Here is a tiny trained network, its code and every weight. The questions are about switching its units off for an input and a class, where a switched-off unit gives its printed mean instead of its output.

import numpy as np


def w(rows, s, z=0):
    codes = np.array(rows[::2]) - 128.0
    scale = np.full(codes.shape[1], s)
    scale[-1] = z or s
    return codes * scale


def f(y):
    return np.maximum(y, 0)


def log_softmax(a):
    a = a - a.max(-1, keepdims=True)
    return a - np.log(np.exp(a).sum(-1, keepdims=True))


def net(x, mask):
    res = np.array(x, float).reshape(1, 8) / 4 @ E
    y = f(res @ A[0][:, :-1].T + A[0][:, -1])
    res = res + np.where(mask, y, B[0][:, -1]) @ B[0][:, :-1]
    return log_softmax(res[-1] @ U[:, :-1].T + U[:, -1])


A, B = {}, {}
E = w([
[185,3,109,74],'x0',
[69,226,61,129],'x1',
[59,79,31,87],'x2',
[159,184,160,54],'x3',
[165,88,129,69],'x4',
[43,153,120,81],'x5',
[219,193,123,7],'x6',
[128,170,104,211],'x7',
],0.0074)
A[0] = w([
[166,149,176,84,169],'neuron 0',
[101,185,119,193,207],'neuron 1',
[153,204,102,47,197],'neuron 2',
[83,38,103,109,222],'neuron 3',
[183,177,109,79,212],'neuron 4',
[165,86,178,202,208],'neuron 5',
[61,62,102,138,231],'neuron 6',
[9,156,132,156,162],'neuron 7',
[122,45,43,81,201],'neuron 8',
[114,166,203,173,252],'neuron 9',
[54,125,111,106,231],'neuron 10',
[90,91,122,77,95],'neuron 11',
[156,111,204,68,219],'neuron 12',
[49,179,114,113,221],'neuron 13',
[90,221,146,116,207],'neuron 14',
[189,141,120,33,232],'neuron 15',
],0.012,0.0033)
B[0] = w([
[170,80,51,127,187],'neuron 0',
[110,171,91,254,233],'neuron 1',
[101,109,63,108,216],'neuron 2',
[127,209,238,62,195],'neuron 3',
[172,44,76,116,200],'neuron 4',
[225,204,216,169,202],'neuron 5',
[104,250,193,111,206],'neuron 6',
[64,183,118,130,245],'neuron 7',
[76,161,210,26,201],'neuron 8',
[175,111,99,194,218],'neuron 9',
[35,185,132,109,196],'neuron 10',
[84,121,166,130,159],'neuron 11',
[167,122,130,107,201],'neuron 12',
[37,146,72,177,224],'neuron 13',
[152,106,31,126,226],'neuron 14',
[190,17,84,9,221],'neuron 15',
],0.0068,0.012)
U = w([
[105,173,90,145,120],'0',
[121,157,219,15,2],'1',
[255,139,199,157,218],'2',
[233,11,86,63,159],'3',
],0.01,0.0006)

Each question gives the input, the list of numbers given to net, and the class t.
The units are the neurons (one row each of A and B). Each row of codes is followed by its name. A weight is (code - 128) times the scale printed after its matrix; where a second scale follows, it is the last column's (A, B and U).
mask holds one flag per neuron, in row order. A switched-off neuron (its flag False) gives its mean, the last column of its row in B, instead of its output. The means were averaged over made-up inputs and are rounded, as every weight is.
A unit's drop is (log p(t) with every unit on - log p(t) with that unit switched off) / (log p(t) with every unit on - log p(t) with every unit switched off).
The circuit of an input: a set's keep is (log p(t) with only the set's units on - log p(t) with every unit switched off) / (log p(t) with every unit on - log p(t) with every unit switched off). Starting from the 12 units with the biggest drops (on a tie, the unit counted first), units are removed one at a time, each time the one whose removal leaves the highest keep (on an exact tie, the one counted first), for as long as the keep stays at least 0.8.
circuit, biggest first: the units of the circuit, biggest drop first
unit that matters most: the unit with the biggest drop
top k neurons: the k neurons with the biggest drops, biggest first
drop when u is switched off: that unit's drop, to one decimal
input [1,-4,6,-5,-3,0,7,4], class 1: unit that matters most : neuron 8
input [1,8,-2,-4,5,-8,-7,3], class 2: circuit, biggest first : [neuron 5; neuron 13]
input [4,0,3,-6,7,5,7,-3], class 1: top 2 neurons : [neuron 8; neuron 3]
input [-4,1,7,3,7,0,-2,1], class 1: circuit, biggest first : [neuron 1; neuron 8]
input [2,6,-6,-8,6,1,3,7], class 2: top 3 neurons : [neuron 13; neuron 7; neuron 10]
input [2,-4,-2,0,-5,5,-3,4], class 2: top 2 neurons : [neuron 5; neuron 13]
input [-3,5,2,4,1,6,6,1], class 3: circuit, biggest first : [neuron 15; neuron 4]
input [3,6,1,-5,4,-6,-2,4], class 2: top 2 neurons : [neuron 13; neuron 7]
input [-6,-5,-8,-5,-8,2,-5,3], class 2: top 2 neurons : [neuron 5; neuron 9]
input [-2,-8,6,-2,-3,3,-3,7], class 1: drop when neuron 6 is switched off : 0.2
input [5,6,-4,-7,-2,-3,0,1], class 2: drop when neuron 6 is switched off : 0.0
input [-6,3,8,3,7,-2,-3,-6], class 1: drop when neuron 1 is switched off : 0.1
